Below are the code and all the weights of a small trained network. Each question names an input and a class and asks about switching units off, where a switched-off unit gives its printed mean instead of its output.

import numpy as np


def w(rows, s, z=0):
    codes = np.array(rows[::2]) - 128.0
    scale = np.full(codes.shape[1], s)
    scale[-1] = z or s
    return codes * scale


def f(y):
    return y / 2 * (1 + np.tanh(0.7978845608 * (y + 0.044715 * y**3)))


def log_softmax(a):
    a = a - a.max(-1, keepdims=True)
    return a - np.log(np.exp(a).sum(-1, keepdims=True))


def net(x, mask):
    res = np.array(x, float).reshape(1, 4) / 4 @ E
    y = f(res @ A[0][:, :-1].T + A[0][:, -1])
    res = res + np.where(mask, y, B[0][:, -1]) @ B[0][:, :-1]
    return log_softmax(res[-1] @ U[:, :-1].T + U[:, -1])


A, B = {}, {}
E = w([
[162,228,179,221,70,111,30,95,210,189,152,199],'x0',
[123,126,129,130,127,125,127,130,139,124,128,120],'x1',
[84,192,50,128,153,254,164,39,194,99,81,163],'x2',
[35,148,172,45,74,161,41,205,125,63,37,191],'x3',
],0.0073)
A[0] = w([
[82,48,71,17,217,151,243,151,44,73,88,57,34],'N1',
[241,111,86,206,212,91,216,53,130,185,228,86,136],'N2',
[52,194,22,120,174,255,170,9,221,83,69,169,78],'N3',
[152,72,201,113,86,29,99,194,73,151,165,115,43],'N4',
[171,244,189,218,27,119,39,83,233,218,146,187,49],'N5',
[22,147,183,51,61,148,59,201,125,60,60,181,148],'N6',
[53,133,168,69,70,131,59,192,118,55,52,174,136],'N7',
[146,72,173,129,110,63,94,197,70,139,183,110,2],'N8',
],0.0053,0.0023)
B[0] = w([
[52,38,139,73,203,128,51,100,88,50,229,219,217],'N1',
[111,173,65,68,70,214,211,59,235,223,60,76,233],'N2',
[253,216,235,249,120,2,105,249,23,119,70,73,239],'N3',
[201,191,189,195,121,80,131,199,72,123,97,85,185],'N4',
[55,2,123,55,221,137,48,97,99,32,247,229,254],'N5',
[120,156,44,113,69,205,194,82,203,203,89,71,236],'N6',
[124,145,78,100,92,181,171,68,192,213,97,94,218],'N7',
[169,180,155,160,123,81,121,162,84,113,94,109,166],'N8',
],0.0061,0.0096)
U = w([
[112,159,13,107,56,195,189,53,232,244,87,85,247],'0',
[49,51,133,97,212,130,62,99,108,2,235,224,46],'1',
[234,206,253,213,107,57,121,239,65,129,81,87,74],'2',
],0.0081,0.0011)

Each question gives the input, the list of numbers given to net, and the class t.
The units are the neurons (one row each of A and B). Each row of codes is followed by its name. A weight is (code - 128) times the scale printed after its matrix; where a second scale follows, it is the last column's (A, B and U).
mask holds one flag per neuron, in row order. A switched-off neuron (its flag False) gives its mean, the last column of its row in B, instead of its output. The means were averaged over made-up inputs and are rounded, as every weight is.
A unit's drop is (log p(t) with every unit on - log p(t) with that unit switched off) / (log p(t) with every unit on - log p(t) with every unit switched off).
The circuit of an input: a set's keep is (log p(t) with only the set's units on - log p(t) with every unit switched off) / (log p(t) with every unit on - log p(t) with every unit switched off). Starting from all 8 units, units are removed one at a time, each time the one whose removal leaves the highest keep (on an exact tie, the one counted first), for as long as the keep stays at least 0.8.
circuit, biggest first: the units of the circuit, biggest drop first
unit that matters most: the unit with the biggest drop
k most important neurons: the k neurons with the biggest drops, biggest first
drop of u: that unit's drop, to one decimal
input [3,-3,-2,-2], class 1: circuit, biggest first => (N3; N6)
input [-7,1,4,1], class 1: unit that matters most => N1
input [4,-3,-5,-5], class 0: 3 most important neurons => (N2; N3; N1)
input [-6,-4,8,-7], class 2: 2 most important neurons => (N3; N6)
input [3,-7,-8,8], class 0: 3 most important neurons => (N6; N7; N3)
input [6,6,-6,1], class 1: 2 most important neurons => (N5; N3)
input [3,4,-3,2], class 1: circuit, biggest first => (N3; N2)
input [0,-2,-6,-8], class 0: 2 most important neurons => (N2; N3)
input [5,1,-4,-5], class 0: 2 most important neurons => (N2; N1)
input [8,-6,-3,8], class 0: 3 most important neurons => (N6; N7; N1)
input [7,-6,0,4], class 1: 2 most important neurons => (N5; N2)
input [5,-6,6,5], class 2: 3 most important neurons => (N3; N2; N1)
input [-8,7,-2,8], class 0: 3 most important neurons => (N6; N7; N5)
input [-3,-7,-6,8], class 0: circuit, biggest first => (N6)
input [7,2,8,1], class 2: 2 most important neurons => (N3; N1)
input [2,5,-4,-5], class 0: 2 most important neurons => (N2; N3)
input [-5,-1,6,4], class 2: 2 most important neurons => (N3; N5)
input [-2,0,8,6], class 2: 2 most important neurons => (N3; N2)
input [-5,-6,8,7], class 2: drop of N2 => 0.4
input [-3,-3,5,0], class 2: drop of N3 => 0.6
input [-8,6,7,-4], class 1: drop of N1 => 2.6
input [5,-8,-4,7], class 0: drop of N7 => 0.1
